Here is a tiny trained network, its code and every weight. The questions are about switching its units off for an input and a target symbol, where a switched-off unit gives its printed mean instead of its output.

import numpy as np


def w(rows, s, z=0):
    codes = np.array(rows[::2]) - 128.0
    scale = np.full(codes.shape[1], s)
    scale[-1] = z or s
    return codes * scale


def norm(h):
    return h / np.sqrt((h * h).mean(-1, keepdims=True) + 1e-5)


def f(y):
    return y / 2 * (1 + np.tanh(0.7978845608 * (y + 0.044715 * y**3)))


def softmax(a):
    e = np.exp(a - a.max(-1, keepdims=True))
    return e / e.sum(-1, keepdims=True)


def log_softmax(a):
    a = a - a.max(-1, keepdims=True)
    return a - np.log(np.exp(a).sum(-1, keepdims=True))


def net(x, mask):
    ids = ['αβγζημξπτψ'.index(c) for c in x.split()]
    T = len(ids)
    res = E[ids] + P[:T]
    u = 0
    for l in range(2):
        q, k, v = (norm(res) @ M[l].T for M in (Q, K, V))
        z = softmax(np.where(np.tri(T) > 0, q @ k.T / 2**0.5, -1e9)) @ v
        res = res + np.where(mask[u], z, O[l][:, -1]) @ O[l][:, :-1]
        u += 1
        y = f(norm(res) @ A[l][:, :-1].T + A[l][:, -1])
        res = res + np.where(mask[u : u + 12], y, B[l][:, -1]) @ B[l][:, :-1]
        u += 12
    return log_softmax(norm(res)[-1] @ U[:, :-1].T + U[:, -1])


Q, K, V, O, A, B = {}, {}, {}, {}, {}, {}
E = w([
[120,158,144,173,162,143,96,181],'α',
[152,177,168,131,214,192,177,70],'β',
[167,151,157,187,100,116,163,174],'γ',
[114,157,79,146,128,221,106,116],'ζ',
[140,100,169,124,93,127,129,91],'η',
[120,136,84,70,116,99,139,148],'μ',
[129,142,157,59,132,133,159,141],'ξ',
[109,128,89,196,146,132,134,2],'π',
[111,150,204,15,223,81,124,165],'τ',
[130,128,147,112,115,147,88,134],'ψ',
],0.019)
P = w([
[2,191,17,152,223,26,230,242],'0',
[239,109,76,139,150,36,67,100],'1',
[240,105,79,144,146,36,68,99],'2',
[241,95,80,135,143,17,66,109],'3',
[242,102,78,135,157,30,53,106],'4',
[242,98,75,143,158,29,72,111],'5',
[234,104,67,139,166,21,72,122],'6',
],0.0035)
Q[0] = w([
[2,129,107,223,155,163,171,181],'0.h1',
[158,88,148,53,55,112,99,133],'0.h1',
],0.0074)
K[0] = w([
[254,141,128,90,112,147,60,103],'0.h1',
[38,92,155,119,111,116,171,154],'0.h1',
],0.0084)
V[0] = w([
[115,157,162,216,203,83,44,71],'0.h1',
[118,255,20,76,107,144,51,203],'0.h1',
],0.0031)
O[0] = w([
[247,158,166,212,1,92,28,151,200],'0.h1',
[105,88,203,196,121,136,144,155,253],'0.h1',
],0.0053,0.0024)
A[0] = w([
[188,157,130,224,174,134,255,89,30],'0.n1',
[95,153,13,135,97,149,90,92,233],'0.n2',
[133,213,134,122,116,196,142,91,156],'0.n3',
[108,85,101,178,87,108,169,59,153],'0.n4',
[134,181,83,134,144,174,142,146,189],'0.n5',
[129,149,62,71,24,37,109,101,132],'0.n6',
[165,130,176,75,100,130,171,77,106],'0.n7',
[160,116,98,79,109,145,96,138,174],'0.n8',
[141,120,40,106,183,113,175,88,141],'0.n9',
[137,174,209,83,145,89,157,177,40],'0.n10',
[40,109,91,164,136,152,128,49,36],'0.n11',
[84,81,128,104,155,172,151,109,6],'0.n12',
],0.0077,0.0015)
B[0] = w([
[199,111,141,55,18,153,214,140,243],'0.n1',
[85,53,107,101,110,71,154,153,253],'0.n2',
[101,52,112,217,127,225,117,144,240],'0.n3',
[113,201,99,32,141,70,133,123,150],'0.n4',
[84,4,200,159,107,159,83,108,221],'0.n5',
[141,31,140,144,205,163,168,205,152],'0.n6',
[89,115,67,201,154,149,102,166,164],'0.n7',
[151,59,99,105,175,117,254,94,153],'0.n8',
[137,75,135,155,184,66,228,114,182],'0.n9',
[158,116,151,180,56,123,31,69,195],'0.n10',
[171,134,86,119,33,11,65,63,179],'0.n11',
[149,167,51,93,117,207,64,158,123],'0.n12',
],0.0049,0.0052)
Q[1] = w([
[159,161,191,148,192,119,178,168],'1.h1',
[205,1,240,56,176,76,30,106],'1.h1',
],0.0075)
K[1] = w([
[182,141,183,122,128,133,134,160],'1.h1',
[1,197,143,149,135,117,211,133],'1.h1',
],0.0094)
V[1] = w([
[105,164,180,130,183,62,168,166],'1.h1',
[102,84,15,255,138,53,128,216],'1.h1',
],0.0036)
O[1] = w([
[172,171,149,139,59,205,253,126,18],'1.h1',
[159,123,171,56,77,111,162,185,252],'1.h1',
],0.0068,0.0014)
A[1] = w([
[74,99,82,29,208,163,148,61,52],'1.n1',
[136,130,138,95,161,235,110,203,205],'1.n2',
[86,245,58,121,188,188,163,159,129],'1.n3',
[109,207,191,20,203,111,98,93,47],'1.n4',
[38,164,189,20,201,17,59,125,7],'1.n5',
[184,182,92,106,160,130,153,87,191],'1.n6',
[133,25,153,63,115,113,144,91,101],'1.n7',
[69,176,98,187,217,155,132,142,53],'1.n8',
[71,62,77,171,190,138,60,85,122],'1.n9',
[124,211,179,192,173,210,24,208,31],'1.n10',
[84,221,253,182,157,66,92,130,142],'1.n11',
[62,178,92,96,128,113,143,35,89],'1.n12',
],0.0064,0.0018)
B[1] = w([
[137,128,154,141,95,66,163,162,158],'1.n1',
[103,139,97,171,97,87,136,56,204],'1.n2',
[143,93,83,126,116,76,88,67,120],'1.n3',
[116,113,123,76,90,148,62,101,173],'1.n4',
[175,77,253,56,162,169,66,93,197],'1.n5',
[122,41,129,110,135,119,101,76,164],'1.n6',
[66,214,75,142,163,161,94,134,210],'1.n7',
[155,154,131,158,90,134,103,128,123],'1.n8',
[71,77,134,139,2,156,113,159,255],'1.n9',
[76,181,134,139,153,88,201,100,192],'1.n10',
[50,131,161,176,187,80,114,119,202],'1.n11',
[190,150,77,140,111,66,94,92,124],'1.n12',
],0.0077,0.0042)
U = w([
[45,200,178,225,159,72,144,118,159],'α',
[149,95,172,164,173,202,200,40,109],'β',
[201,135,222,129,25,75,170,193,27],'γ',
[47,51,122,159,61,156,87,157,208],'ζ',
[97,233,127,46,69,162,157,98,55],'η',
[99,73,101,54,180,81,216,200,212],'μ',
[194,158,86,130,171,132,66,185,134],'ξ',
[132,108,96,96,70,2,143,24,31],'π',
[103,106,226,38,169,100,60,101,255],'τ',
[105,212,70,105,175,168,102,126,130],'ψ',
],0.0081,0.0013)

Each question gives the input, a string of symbols that net reads in full, and the target symbol t.
The units are the heads (2 rows each of Q, K, V and O) and the neurons (one row each of A and B). Each row of codes is followed by its name. A weight is (code - 128) times the scale printed after its matrix; where a second scale follows, it is the last column's (O, A, B and U).
mask holds one flag per unit, layer by layer, with each layer's heads first. A switched-off unit (its flag False) gives its mean, the last column of its rows in O or B, instead of its output. The means were averaged over made-up inputs and are rounded, as every weight is.
A unit's drop is (log p(t) with every unit on - log p(t) with that unit switched off) / (log p(t) with every unit on - log p(t) with every unit switched off).
unit that matters most: the unit with the biggest drop
k most important neurons: the k neurons with the biggest drops, biggest first
top k neurons in layer l: the k neurons of layer l with the biggest drops, biggest first
drop of u: that unit's drop, to one decimal
input γ ζ ξ ψ, target ψ: 2 most important neurons : [1.n7; 0.n1]
input τ β ξ, target β: 2 most important neurons : [0.n10; 1.n9]
input ζ τ ψ, target τ: unit that matters most : 0.n10
input β τ τ τ ψ ζ η, target ζ: 2 most important neurons : [0.n1; 0.n7]
input ζ ζ α π μ ζ ξ, target τ: 2 most important neurons : [0.n10; 0.n1]
input τ τ τ τ ξ ζ ξ, target β: top 2 neurons in layer 0 : [0.n10; 0.n2]
input ζ β β η, target τ: top 2 neurons in layer 0 : [0.n4; 0.n3]
input π τ ζ μ η, target ξ: top 2 neurons in layer 0 : [0.n6; 0.n1]
input η β π ζ μ τ ξ, target μ: 2 most important neurons : [0.n6; 1.n1]
input ξ γ β η, target π: 3 most important neurons : [0.n4; 0.n3; 0.n5]
input ψ γ π ξ, target α: top 2 neurons in layer 0 : [0.n7; 0.n1]
input ζ β ψ, target τ: 2 most important neurons : [0.n3; 1.n5]
input β ζ β β ζ η, target ζ: 2 most important neurons : [0.n1; 0.n6]
input β ζ η η α, target α: unit that matters most : 1.n10
input γ β γ τ π ζ η, target ψ: top 2 neurons in layer 0 : [0.n3; 0.n1]
input ψ α ζ π α β η, target α: 2 most important neurons : [0.n7; 0.n11]
input τ ζ γ β ζ α ψ, target β: top 2 neurons in layer 0 : [0.n8; 0.n2]
input ψ μ γ ψ, target α: drop of 1.n7 : 0.0
input ζ η τ ξ, target τ: drop of 0.n10 : 3.9
input β β ξ, target ζ: top neuron in layer 0 : [0.n1]
input π ζ τ τ ξ, target ξ: drop of 1.n9 : 0.2
